In the rows, zero is written as 128.
Each row is followed by its class number.
[182  96 129 113 125 148 132 155 157 139 151 122 141 129 124  85 141 131
 116 155 129 127 127 165  72 129 141 131 121 161  83 136 146 111 127 151
 119 122 126 164 152 124  99]
5
[160 113 129 133 103 151 112 118 148 124 145 113 141 133 104 100 144 138
  97 117 117 111 136 134  97 114 181 127 106 155  97 125 129 128 139 118
 111 129 173 125 122 126 123]
10
[151 148 133 130 121 104 130 127 176 112 126 106 151 110 119 118 117 113
 103 122  95 137 160 179  86 148  97 145 124 135  89 122  70 120 157 146
 105 171 144 126  80 136  86]
10
[141 134 100  90 174  68 159 149 202 109 107  91 171  93 150 129 100  88
 102 170  54 126 176 220 103 138  59 158 116 124  96  85  67 112 183 188
 105 171  94 127  77 155  24]
8
[119 132 136 135 140 101 181 135 118 149 111 147 128 119 161 103 155 108
 158 148 123 149 147 169 140 113 110 134 148 132 142 156 157  90 124 160
 128 109  86 163 151 104 103]
5
[ 84 117  97 111 131 111 101 115 115 151  96  88 116 119 151 122 120 136
 107 109 137 114 150  91 134 145 140 108 100  97 153 111  98 149 153  87
 134 146 163  90 103 121 113]
7
[100 116 110 111 110 125  80 122 128 132 123  84 135 128 105 129 120 143
 107 108 113 100 119  90 130 140 161 124 108 104 110  94 115 162 142  89
 136 164 197  84 108 121 107]
1
[142 124 129 118 143  88 117 149 131 124 113 115 127 117 125 167 114 110
 119 128 120 126 112 144 144 130  86 133 138 115 116 128 144 123 130 139
 122 108 126 134 114 132 108]
4
[201 117 159 127 102 165  77 165 147 138 153 127 114 134 110 147 102 153
 123 109 168 132  80 110  89 151 133 128 139 150 103 137 142 141 110 116
 137 156 141 145 130 153 168]
3
[169 100 128 115 142  94 115 167 140 130 114 123 108 109 155 155 102 114
 109 131 147 144 120 149  94 170  67 121 133 120 117 126 102 123 132 141
 131 139 106 155 111 135 133]
6
[153 120 130 113 141 100 122 153 148 153 116 122 121 106 155 107 119 123
 124 132 142 158 158 159  74 165  74 128 138 123 117 139  79 121 133 150
 128 173 109 154 115 130  93]
5
[126 131 152 141 118 142 131 140 106 159 129 153 110 133 148 130 124 149
 151 113 160 155 115 108 129 130 119 128 158 133 150 153 148 128 101 136
 143 125 111 150 158 119 168]
3
[133 141 111 115  91 170  45 130 148 138 140  75 129 152  87 131 106 161
  97  81 150 106 102  77  95 140 182 122  98 118 126 100  88 162 137  67
 126 201 216  59  92 152 125]
3
[152 105 134 120 104 167  98 152 134 142 154 120 126 143 114 128 106 161
 124 121 152 124  95 112 103 129 142 133 130 146 105 122 156 148 108 124
 134 134 152 139 155 131 152]
3
[163  81 156 120 164  85 128 183 102 148 109 152  83 118 164 182  92 113
 145 115 160 159 115 128 124 154  70 123 155 135 129 159 169 126 103 149
 154  93  80 187 144 138 178]
11
[145 138 131 116 124 110 111 139 143 129 111  91 127 119 108 133 128 118
 133 128 125 113 109 133 126 136 142 129 110 117 119 126 144 120 142  98
 128 144 153 114 105 140  99]
5
[ 89 161 134 137 101 138  95 108 121 134 110 106 112 118  93 137 108 155
 138  90 128 132 106  80 142 113 144 127 134 104 138 117 103 146 128  91
 132 191 193  80 111 138 130]
9
[175 106 148 132 138 139 113 140 129 156 125 146 115 122 144 119 132 140
 118 111 157 130 115  89 107 127 172 111 135 140 147 144 141 121 110 119
 134 126 123 146 139 141 149]
8
[138 152 138 143 108 130 121 106 150 120 120 116 141 125 113 109 145 126
 111 103 109 129 150 137 107 121 152 132 124 135 121 129  90 117 147 118
 108 167 164 106  90 126 111]
10
[115 157 156 158  93 207 114  99  99 139 122 145 119 148 108 110 153 161
 146  92 165 122  94  43 143  96 214 110 151 134 157 151 160 126 108  76
 140 156 158 100 144 112 179]
7
[179 136 155 149  83 185  67 110 137 124 136 111 118 143  73 122 146 152
 104  72 151 104  93  57 106 123 233 111 111 143 126 135 131 138 127  57
 123 162 205  92  99 148 170]
10
[125 139  93 102 144 109 164 134 192 106 122  80 179 106 134  97 119 101
  97 181  57 112 172 220 103 135  87 154 100 138  70  99  94 107 188 172
 101 143 125 127  96 128  28]
7
[141  80 134 138 103 179  83 141  98 143 139 147  94 151 119 129 130 166
 120 101 196 124  78  57 109 120 174 102 141 137 136 127 162 146  94  96
 147 135 160 137 170 112 203]
6
[103 165 120 154 123 139 133  84 131 129 124 129 150 124 105  85 198 128
 131 128 115 115 152 117 138  93 193 126 110 140 156 133 118 100 156 101
 116 131 160  89 118 113 105]
2
[146 140 124 112 121  93 131 139 141 116 110  93 138 108 118 151 110 116
 114 127 106 117 116 150 132 147 138 129 124 122 114 126 133 133 139 116
 119 122 151 117  98 145 103]
0
[128 128  97 115 131 106 176 126 163 119 131 104 173 122 109  69 175 102
 126 185  62 100 155 216 134  84 154 147  93 154  89 119 165  83 171 161
 103  93 138 139 134 113  34]
5
[143  64 131 118 138 106 136 158  71 176 112 166  92 111 202 132 120 134
 118 107 179 165 141 104 102 171 129  88 155 131 164 166 135 150  86 153
 150  76  80 186 177 114 186]
0
[137  76 121 108 157  58 192 168 138 143 135 138 144 102 187 129 121  88
 126 177  78 140 160 233 126 150  50 144 141 139  76 129 155 109 134 210
 130  58  64 197 157 101  84]
1
[ 78 106 107 118 169  31 141 144 110 155 107 103 112  95 185 177  99 105
 133 141 137 141 145 170 172 156  31 141 121  97 132 113 142 142 131 150
 136  88 105 146 132  97 111]
2
[123 124 115 111 126 135 104 136 153 104 126  94 149 139  69 120 129 139
 116 131  92  98 126 131 117  90 173 141 100 148  89 101 144 127 153 114
 117 144 194 106 113 134  93]
11
[126 147 134 134  91 163  69 127 134 112 117  93 115 138  65 151 118 151
 115  94 147  99  57  63 136 117 172 121 114 115 126 101 139 144 133  62
 128 182 220  76 107 133 146]
6
[152 105 105 108 159  74 166 157 161 129 138 124 160 107 144 114 125  99
  95 177  89 138 162 226 101 127  47 146 135 146  76 130 124 105 152 214
 106  89  94 173 135 119  51]
4
[137 146 125 133 132 102 173 123 133 124 117 115 146 126 118 103 174  96
 150 159  92 103 123 172 165  92 167 136 112 140 129 148 199  80 148 129
 119  80 115 134 132 121  86]
5
[163 119 144 133 107 163  90 121 114 138 136 132 121 134 114 120 160 132
 118  99 136 109 102  71 125 134 211 104 121 133 130 142 144 128 126  86
 142 136 158 106 118 133 151]
1
[122 148 134 140 120 136  86 124 132 126 125  97 124 126  90 163 132 133
 135 106 141 104  85  88 156 125 166 131 116 120 132 119 159 140 135  69
 133 137 175  84 112 137 147]
2
[130 129 119 114 123 139 114 139 161 102 132  97 155 139  61 118 128 136
 117 139  87 100 116 142 114  89 170 146 106 155  76 101 155 125 151 119
 118 137 192 113 118 137  92]
11
[117 128 116 120 108 170  90 120 132 129 121  95 132 134 111 120 122 150
 110 110 138 104 118  88 119 121 176 118 112 123 121 108 120 148 141  85
 131 166 178  88 115 125 128]
7
[177 118 142 145 133 146 125 132 136 135 149 145 128 123 127 121 166 122
 129 134 147 125 118 126 121 125 170 121 126 160 124 153 160 105 128 120
 128  93 112 144 140 129 153]
2
[123  85 108 109 159  97 128 140 138 161 117 122 129 113 173 110 114 137
 105 134 131 134 164 132 100 138 121 123 120 122 137 110 102 135 131 150
 125 128 120 146 136 125 103]
8
[133  89 119 113 133 103 116 157 129 152 127 114 104 103 147 142  78 136
 116 122 136 147 125 139 104 154  75 127 130 120 104 121 111 150 121 150
 133 137 132 148 139 139 125]
9
[127 129 157 129 112 137 112 147 123 137 128 132 122 122 123 154 104 138
 141 108 128 141  94 111 123 148  97 136 168 117 102 126 137 148 101 128
 144 163 140 130 137 117 144]
1
[158  99 126 120 121 125 116 136 154 127 140 110 133 124 128 120 114 131
  95 121 124 127 143 145  90 143 128 133 116 142  92 120 114 138 133 137
 116 131 145 143 121 126 124]
10
[155 106 107 107 110 148 100 133 143 130 137 107 143 125 119  99 127 154
  87 118 133 118 138 113  75 146 188 111 113 143 106 122  94 152 135 117
 118 148 172 115 120 136 116]
0
[121 126 117 140 108 178 135 100 116 131 129 130 139 142 119  80 177 139
 122 133 126 100 133  99 143  86 225 110 111 150 137 137 164 108 143 103
 126 106 150 113 145 109 131]
7
[115 132 140 130 121 124 117 124 115 148 119 133 122 121 143 122 136 129
 128 104 124 138 130 101 124 147 128 120 146 114 134 134 108 133 123 122
 139 159 140 115 120 114 126]
1
[125 134 141 137 107 147 112 120  94 148 114 144 111 129 138 122 135 159
 129  85 168 143 119  67 120 136 180 103 157 126 163 155 119 146 101 102
 136 150 151 115 135 121 170]
0
[110 120 150 152 137 126 111 127  89 169 122 156  92 118 162 139 142 148
 150  95 193 159 126  74 132 147 119 112 158 121 173 157 129 138 101 111
 150 130 113 138 151 108 188]
2
[117 101 117 122 141 107 146 143 113 137 127 135 134 131 133 140 128 122
 125 142 120 127 116 144 153 101 104 134 145 129 117 132 181 121 112 161
 124  68 119 152 164 105 116]
4
[174 107 163 145 112 132 115 135 118 135 129 138 102 128 129 154 124 126
 127  98 156 132 102 107 132 133 149 121 139 138 128 151 168 128 107 110
 134 107 128 150 129 129 182]
10
[132  91 141 121 117 137 115 148 110 147 140 133 119 131 134 141 116 140
 127 118 139 125  96 106 127 136 131 125 145 129 102 124 169 151 100 130
 149 119 138 143 163 106 150]
1
[133 148 151 147 102 165 150 116 126 124 140 150 153 135 104 103 166 127
 141 131  96 120 108 132 138  95 172 135 151 150 104 140 165 107 121 138
 129 130 142 123 148 105 119]
1
[ 78 154 109 110 146  81 110 115 139 127  85  91 134 113 108 126 123 121
 118 112  95 134 167 120 116 132 126 128 109 107 138 106  70 133 174 105
 129 174 175  86  72 141  83]
11
[129  74 135 114 139 110 121 163  96 173 120 128  88 125 168 136 111 140
 141 122 181 146 114 108 123 150 105 116 142 119 139 142 171 143  90 130
 152 103 108 171 175 107 155]
5
[173 127 146 144 122 158  97 129 133 135 145 131 125 126 103 132 156 133
 127 114 159 117  96  95 118 127 183 118 122 149 126 145 157 123 123  91
 135 119 143 121 130 137 160]
2
[169  72 115 122 143 114 164 159 141 135 141 154 131 119 169  98 138 118
 105 168 131 146 150 190  83 131  89 124 133 159 101 138 129 100 132 191
 121  91  81 192 164 105 118]
6
[156 104 156 139 126 122 123 151 101 150 123 146  85 110 141 159 103 131
 145 107 158 147  90 103 142 137 116 117 150 128 135 157 167 127  98 128
 147 107 111 157 152 140 176]
9
[182 109 133 133 136 119 141 137 134 140 133 145 117 103 144 111 136 113
 118 134 121 145 141 150 106 132 130 116 122 148 118 158 120 102 139 153
 124 112 104 155 126 149 121]
9
[152 128 112 113 148  89 121 141 152 119 115 108 144 112 126 137 132 106
 101 140  95 122 142 161 124 135  99 132 120 122 110 125 109 110 156 149
 108 116 129 125  94 139  76]
4
[108 129 120 127 111 103 130 124 149 113 121  88 146 126 101 138 116 122
 113 126  90 104 124 158 146 112 133 148 109 127  95  98 151 137 146 122
 112 120 177 115 116 117  99]
10
[148  72 117 108 144 112 121 148 105 179 126 137 100 120 183  92 146 132
 118 127 168 150 163 119  82 163 125  99 114 128 150 152 108 126 121 142
 137 118  95 166 149 116 130]
5
[100 125 147 144 116 135 118 143  99 140 109 145  95 132 135 161 108 148
 149 101 173 148  85  84 143 126 100 122 167 110 149 131 147 137  98 113
 146 154 138 132 152 106 182]
6
[177 129 155 116 127 138  98 170 166 100 130 107 134 131  73 166  90 131
 130 123 114 120  84 139 103 124 120 150 133 152  67 116 156 131 131 122
 127 157 160 133 109 155 128]
11
[ 82 175 117 121 127  73 153 131 174 103 104  90 155  97  96 145  95 112
 139 148  51 128 129 196 150 112  59 167 128 109  83  91 105 119 166 151
 107 166 166  96  94 137  46]
9
[128 107 120 123 122 115 146 139 136 133 135 119 130 110 116 122 111 129
 125 147 104 129 120 165 130 107 114 138 124 140  92 119 151 125 132 157
 125 110 140 147 150 129 103]
9
[107  99 117 119 130  94 125 144 118 147 119 111 106 107 136 145  90 135
 129 124 130 138 121 129 135 135  94 129 127 113 119 118 135 146 123 137
 138 122 142 137 142 132 124]
9
[126 109 111 106 127  96 139 147 135 125 121 106 139 114 135 138 107 130
 110 137 113 124 135 163 119 142 121 131 128 129 103 118 131 145 130 143
 122 114 144 135 131 125 102]
0
[141  93 148 124 133 121 138 167 145 145 135 130 129 122 131 147  83 147
 132 136 138 128  87 144 121 116 102 145 157 143  92 107 182 146  94 161
 133 116 130 171 175 119 133]
8
[103 116 146 138 148 107 134 136 102 173 103 156 103 118 177 132 115 143
 142 101 162 155 134  88 137 127 118 117 164 112 178 140 129 132  97 137
 142 137 107 148 153 115 154]
8
[ 65 140  89 114 141  75 167 115 128 137 105  88 151 121 142 111 140 111
 127 154  78 112 165 163 167 111 141 138  84 110 150 115 142 111 166 130
 120  76 140 107 122 115  68]
3
[171  88 143 132 130 111 176 153 150 124 150 146 140 122 152 121 121 111
 119 155 111 141 137 202 105 124  92 147 140 167  74 141 170 109 117 192
 115  74  90 197 162 107 124]
10
[194 105 133 111 157 116 121 153 149 127 126 133 128 119 133 115 137 110
 106 132 115 138 157 151  71 140 137 121 112 159 107 148 106 101 150 143
 124 124 111 152  98 155 112]
11
[196 114 138 124 126 129 148 144 135 125 135 145 135 117 143 119 143 117
 112 135 129 134 129 151  97 145 165 114 135 159 114 163 139 112 122 144
 122  94 104 159 131 141 133]
0
[ 64 150 134 157 137 107 155 104  95 149 107 139 122 120 141 132 164 125
 163 121 136 133 128 109 189  99 143 130 142 118 173 141 170 113 122 113
 136  93 127 116 151  92 143]
2
[136 113 119 120 104 144 118 130 121 133 132 115 134 130 114 118 127 150
 108 118 136 114 111 109 117 126 189 114 127 141 117 129 149 147 117 113
 125 117 169 121 142 124 134]
0
[155  76 128 129 152 119 132 156 125 158 151 147 117 118 169 128 134 131
 124 142 165 148 139 147 102 150 102 124 138 151 116 144 147 129 110 158
 138  84  86 179 170 110 154]
2
[180 103 159 137 117 200  64 132  94 147 131 148  84 147 110 121 134 162
 125  69 201 130  94   4  88 124 241  88 129 153 151 162 146 136  97  66
 156 148 157 129 131 148 214]
11
[123 143 126 125 134  97 156 133 149 129 117 126 134  96 136 118 112 115
 129 138  89 154 150 182 113 127  71 142 140 127 106 127  86 111 145 170
 116 157 121 134 114 136  79]
9
[146 143 137 149 106 144 135 115 123 120 125 129 125 123  89 124 148 123
 142 123 111 112  96 117 160  83 189 123 119 143 126 145 176 104 134 110
 125 115 153 112 131 143 129]
9
[ 71 170 137 143 110 108 152 124 128 116 109 115 132 114  94 154 102 128
 167 124  89 123  94 148 185  84 105 157 147 113 114 112 165 123 127 130
 127 146 165 105 131 125 105]
9
[133 106 115 126 124 129 143 130 123 152 140 131 132 133 146  98 148 135
 123 144 128 127 144 140 122 118 154 123 112 147 135 141 154 115 133 142
 129  83 121 148 158 120 126]
3
[147 143 136 140 118 106 141 115 146 112 119 109 141 121 108 133 144 104
 120 124  95 107 127 151 149 115 160 136 108 136 114 132 155 108 151 114
 115 104 149 122 100 134 113]
10
[ 88 140 130 143 127 113 136 112  94 154 103 140 102 109 143 127 128 133
 149 103 132 151 133 100 155 116 128 118 142 108 163 145 119 124 121 122
 138 140 135 117 130 126 138]
9
[118 141 111 123 123 104 120 130 149 103 105  92 134 121 105 146 125 115
 117 135 107 106 112 140 140 122 131 131 106 112 120 100 123 117 163 102
 119 146 164  98  92 133 102]
6
[168 116 143 117 126 127  94 155 130 147 122 112 105 123 126 142 114 129
 133 110 164 129  99 107 107 154 132 119 128 122 125 140 142 133 118 100
 140 150 136 134 121 143 139]
5
[172 125 146 131 134 126 115 155 159 122 143 117 134 113 113 154 122 121
 130 137 134 124  99 154 115 141 109 143 134 147  91 127 152 124 130 129
 126 123 126 141 125 136 132]
2
[130 131 124 127 107 134 161 144 152 121 154 117 161 139  99 115 130 131
 139 167  90 106 103 182 145  92 144 157 118 159  86 118 203 110 132 156
 119  79 139 150 163 122 101]
3
[175 141 145 145 111 179  89 126 155 116 155 121 140 131  75 125 160 140
 125 121 142 103  89 103 113 114 199 129 117 160 104 131 155 122 135  88
 124 139 169 108 123 142 147]
2
